Below are the code and all the weights of a small trained network. Each question names an input and a target symbol and asks about switching units off, where a switched-off unit gives its printed mean instead of its output.

import numpy as np


def w(rows, s, z=0):
    codes = np.array(rows[::2]) - 128.0
    scale = np.full(codes.shape[1], s)
    scale[-1] = z or s
    return codes * scale


def f(y):
    return np.maximum(y, 0)


def softmax(a):
    e = np.exp(a - a.max(-1, keepdims=True))
    return e / e.sum(-1, keepdims=True)


def log_softmax(a):
    a = a - a.max(-1, keepdims=True)
    return a - np.log(np.exp(a).sum(-1, keepdims=True))


def net(x, mask):
    ids = ['αβγδεζηλμξπστφω'.index(c) for c in x.split()]
    T = len(ids)
    res = E[ids] + P[:T]
    u = 0
    for l in range(3):
        q, k, v = (res @ M[l].T for M in (Q, K, V))
        z = softmax(np.where(np.tri(T) > 0, q @ k.T / 3**0.5, -1e9)) @ v
        res = res + np.where(mask[u], z, O[l][:, -1]) @ O[l][:, :-1]
        u += 1
        y = f(res @ A[l][:, :-1].T + A[l][:, -1])
        res = res + np.where(mask[u : u + 8], y, B[l][:, -1]) @ B[l][:, :-1]
        u += 8
    return log_softmax(res[-1] @ U[:, :-1].T + U[:, -1])


Q, K, V, O, A, B = {}, {}, {}, {}, {}, {}
E = w([
[159,137,184,170],'α',
[149,162,188,157],'β',
[145,172,193,149],'γ',
[187,105,164,191],'δ',
[167,79,121,153],'ε',
[135,107,124,122],'ζ',
[136,112,128,120],'η',
[136,53,117,139],'λ',
[109,209,182,70],'μ',
[147,126,199,119],'ξ',
[104,10,149,144],'π',
[56,28,228,5],'σ',
[119,97,196,113],'τ',
[68,30,197,128],'φ',
[77,100,229,99],'ω',
],0.015)
P = w([
[38,149,82,203],'0',
[53,131,95,190],'1',
[76,112,104,175],'2',
[105,110,114,147],'3',
[127,95,118,126],'4',
[152,85,127,100],'5',
[180,78,131,79],'6',
[203,67,142,53],'7',
[228,58,135,36],'8',
[255,44,138,12],'9',
],0.007)
Q[0] = w([
[96,86,252,153],'0.h1',
[108,89,168,106],'0.h1',
[189,105,128,156],'0.h1',
],0.023)
K[0] = w([
[180,42,187,45],'0.h1',
[138,123,167,101],'0.h1',
[167,105,88,6],'0.h1',
],0.021)
V[0] = w([
[137,122,167,167],'0.h1',
[81,95,254,191],'0.h1',
[233,161,66,177],'0.h1',
],0.0057)
O[0] = w([
[147,126,140,101,172],'0.h1',
[155,144,65,56,254],'0.h1',
[142,107,253,148,85],'0.h1',
],0.0068,0.0044)
A[0] = w([
[65,98,251,155,3],'0.n1',
[130,130,95,135,47],'0.n2',
[96,155,169,114,13],'0.n3',
[127,171,171,106,35],'0.n4',
[116,156,109,172,68],'0.n5',
[123,195,119,74,62],'0.n6',
[122,112,176,170,110],'0.n7',
[138,122,114,146,145],'0.n8',
],0.012,0.0038)
B[0] = w([
[223,31,120,254,156],'0.n1',
[141,173,175,121,133],'0.n2',
[174,102,39,126,143],'0.n3',
[165,27,70,211,183],'0.n4',
[113,51,122,117,142],'0.n5',
[180,16,64,178,218],'0.n6',
[66,254,156,83,253],'0.n7',
[103,168,143,124,209],'0.n8',
],0.0081,0.0018)
Q[1] = w([
[158,218,93,113],'1.h1',
[106,220,68,250],'1.h1',
[173,76,145,98],'1.h1',
],0.012)
K[1] = w([
[161,109,132,212],'1.h1',
[38,56,106,182],'1.h1',
[167,254,113,140],'1.h1',
],0.012)
V[1] = w([
[252,106,60,170],'1.h1',
[220,242,32,90],'1.h1',
[123,90,126,112],'1.h1',
],0.0035)
O[1] = w([
[254,48,149,105,254],'1.h1',
[213,158,251,78,155],'1.h1',
[120,96,141,142,84],'1.h1',
],0.0032,0.00082)
A[1] = w([
[156,97,44,171,167],'1.n1',
[82,127,66,13,8],'1.n2',
[174,111,26,90,128],'1.n3',
[89,254,139,121,91],'1.n4',
[147,200,214,157,94],'1.n5',
[21,23,231,126,75],'1.n6',
[76,70,212,186,157],'1.n7',
[173,213,49,58,126],'1.n8',
],0.0077,0.012)
B[1] = w([
[115,136,218,120,252],'1.n1',
[235,156,6,115,131],'1.n2',
[134,122,122,157,205],'1.n3',
[66,143,105,148,133],'1.n4',
[128,91,114,165,161],'1.n5',
[183,85,51,199,135],'1.n6',
[115,166,203,74,218],'1.n7',
[130,100,152,150,160],'1.n8',
],0.019,0.0045)
Q[2] = w([
[74,121,92,63],'2.h1',
[91,76,58,143],'2.h1',
[154,198,4,86],'2.h1',
],0.026)
K[2] = w([
[68,124,68,183],'2.h1',
[60,178,113,131],'2.h1',
[101,190,198,250],'2.h1',
],0.024)
V[2] = w([
[37,85,70,29],'2.h1',
[45,3,143,150],'2.h1',
[111,165,145,6],'2.h1',
],0.018)
O[2] = w([
[179,132,64,76,2],'2.h1',
[154,47,128,26,200],'2.h1',
[154,251,125,81,241],'2.h1',
],0.016,0.007)
A[2] = w([
[158,158,109,152,184],'2.n1',
[101,138,133,154,21],'2.n2',
[137,151,68,163,1],'2.n3',
[125,146,143,142,153],'2.n4',
[7,146,67,113,79],'2.n5',
[142,148,102,126,200],'2.n6',
[166,114,78,128,9],'2.n7',
[164,116,67,151,7],'2.n8',
],0.02,0.0071)
B[2] = w([
[65,87,96,104,189],'2.n1',
[141,39,121,104,203],'2.n2',
[190,107,200,163,133],'2.n3',
[134,172,84,156,246],'2.n4',
[44,86,115,49,135],'2.n5',
[115,136,80,130,184],'2.n6',
[139,149,194,251,178],'2.n7',
[87,118,76,15,148],'2.n8',
],0.021,0.013)
U = w([
[109,120,180,120,69],'α',
[66,118,188,113,48],'β',
[75,123,183,126,102],'γ',
[99,130,186,199,155],'δ',
[92,186,250,128,62],'ε',
[122,143,203,105,214],'ζ',
[121,141,197,109,198],'η',
[117,134,220,75,108],'λ',
[67,112,255,113,42],'μ',
[101,160,152,130,121],'ξ',
[138,83,168,94,141],'π',
[139,65,104,136,136],'σ',
[150,119,128,86,184],'τ',
[176,97,184,143,73],'φ',
[215,133,117,151,254],'ω',
],0.0089,0.004)

Each question gives the input, a string of symbols that net reads in full, and the target symbol t.
The units are the heads (3 rows each of Q, K, V and O) and the neurons (one row each of A and B). Each row of codes is followed by its name. A weight is (code - 128) times the scale printed after its matrix; where a second scale follows, it is the last column's (O, A, B and U).
mask holds one flag per unit, layer by layer, with each layer's heads first. A switched-off unit (its flag False) gives its mean, the last column of its rows in O or B, instead of its output. The means were averaged over made-up inputs and are rounded, as every weight is.
A unit's drop is (log p(t) with every unit on - log p(t) with that unit switched off) / (log p(t) with every unit on - log p(t) with every unit switched off).
The circuit of an input: a set's keep is (log p(t) with only the set's units on - log p(t) with every unit switched off) / (log p(t) with every unit on - log p(t) with every unit switched off). Starting from the 12 units with the biggest drops (on a tie, the unit counted first), units are removed one at a time, each time the one whose removal leaves the highest keep (on an exact tie, the one counted first), for as long as the keep stays at least 0.8.
units of the circuit, in order: the units of the circuit, biggest drop first
unit that matters most: the unit with the biggest drop
top k neurons: the k neurons with the biggest drops, biggest first
k most important neurons of layer l: the k neurons of layer l with the biggest drops, biggest first
input γ β ε δ μ δ α δ γ, target δ: units of the circuit, in order : (2.h1)
input φ τ δ ω ω τ σ τ β α, target σ: 2 most important neurons of layer 2 : (2.n8; 2.n1)
input δ β ε δ η δ β δ ξ α, target ξ: units of the circuit, in order : (2.h1; 2.n1; 1.n5; 2.n4)
input δ δ α μ δ μ ξ γ β, target ξ: 2 most important neurons of layer 1 : (1.n1; 1.n3)
input τ β β η ζ σ ξ β, target σ: top 2 neurons : (2.n8; 1.n2)
input β δ δ η ξ ζ γ δ β, target δ: top 2 neurons : (1.n1; 2.n4)
input β ω ω ε δ ω τ, target ω: units of the circuit, in order : (2.h1; 0.h1; 2.n7; 1.n1)
input δ ε σ β δ μ, target σ: top 2 neurons : (2.n8; 1.n2)
input δ μ α ω π α, target ω: 2 most important neurons of layer 1 : (1.n1; 1.n7)
input δ ε δ β α ε δ δ φ, target φ: units of the circuit, in order : (2.n7; 0.h1; 2.h1; 1.n6)
input δ α ω β ε, target ω: units of the circuit, in order : (0.h1; 2.h1; 1.n1; 2.n7)
input β γ δ δ δ π β μ γ ξ, target ξ: 4 most important neurons of layer 1 : (1.n1; 1.n3; 1.n5; 1.n8)
input μ ω δ γ β τ, target τ: units of the circuit, in order : (2.h1; 0.h1; 2.n7)
input ξ ε λ μ β ε ε δ λ β, target λ: top 2 neurons : (2.n4; 2.n7)
input γ β ξ δ β δ δ τ μ, target τ: most important neuron of layer 2 : (2.n1)
input β δ π γ φ ω σ ε ξ δ, target σ: top 2 neurons : (1.n2; 2.n8)
input δ λ β δ, target λ: 2 most important neurons of layer 1 : (1.n7; 1.n1)
input β μ δ β δ δ ζ β δ ω, target ω: units of the circuit, in order : (0.h1; 2.h1; 2.n7; 1.n1)
input μ ε β μ α β δ α, target δ: top 2 neurons : (1.n1; 2.n4)
input β δ γ ε δ β, target ε: unit that matters most : 0.h1
input δ γ δ δ λ φ μ, target φ: top 2 neurons : (2.n7; 1.n6)
input δ δ γ δ δ τ γ β ω γ, target ω: top 3 neurons : (2.n7; 1.n7; 2.n6)
input β δ α μ δ μ α, target μ: top 2 neurons : (0.n6; 0.n4)
input δ ε ε γ δ γ μ ω β β, target ω: units of the circuit, in order : (0.h1; 1.n8; 2.h1; 1.n1)
input ω δ τ δ ε γ φ δ, target φ: 2 most important neurons of layer 1 : (1.n6; 1.n1)
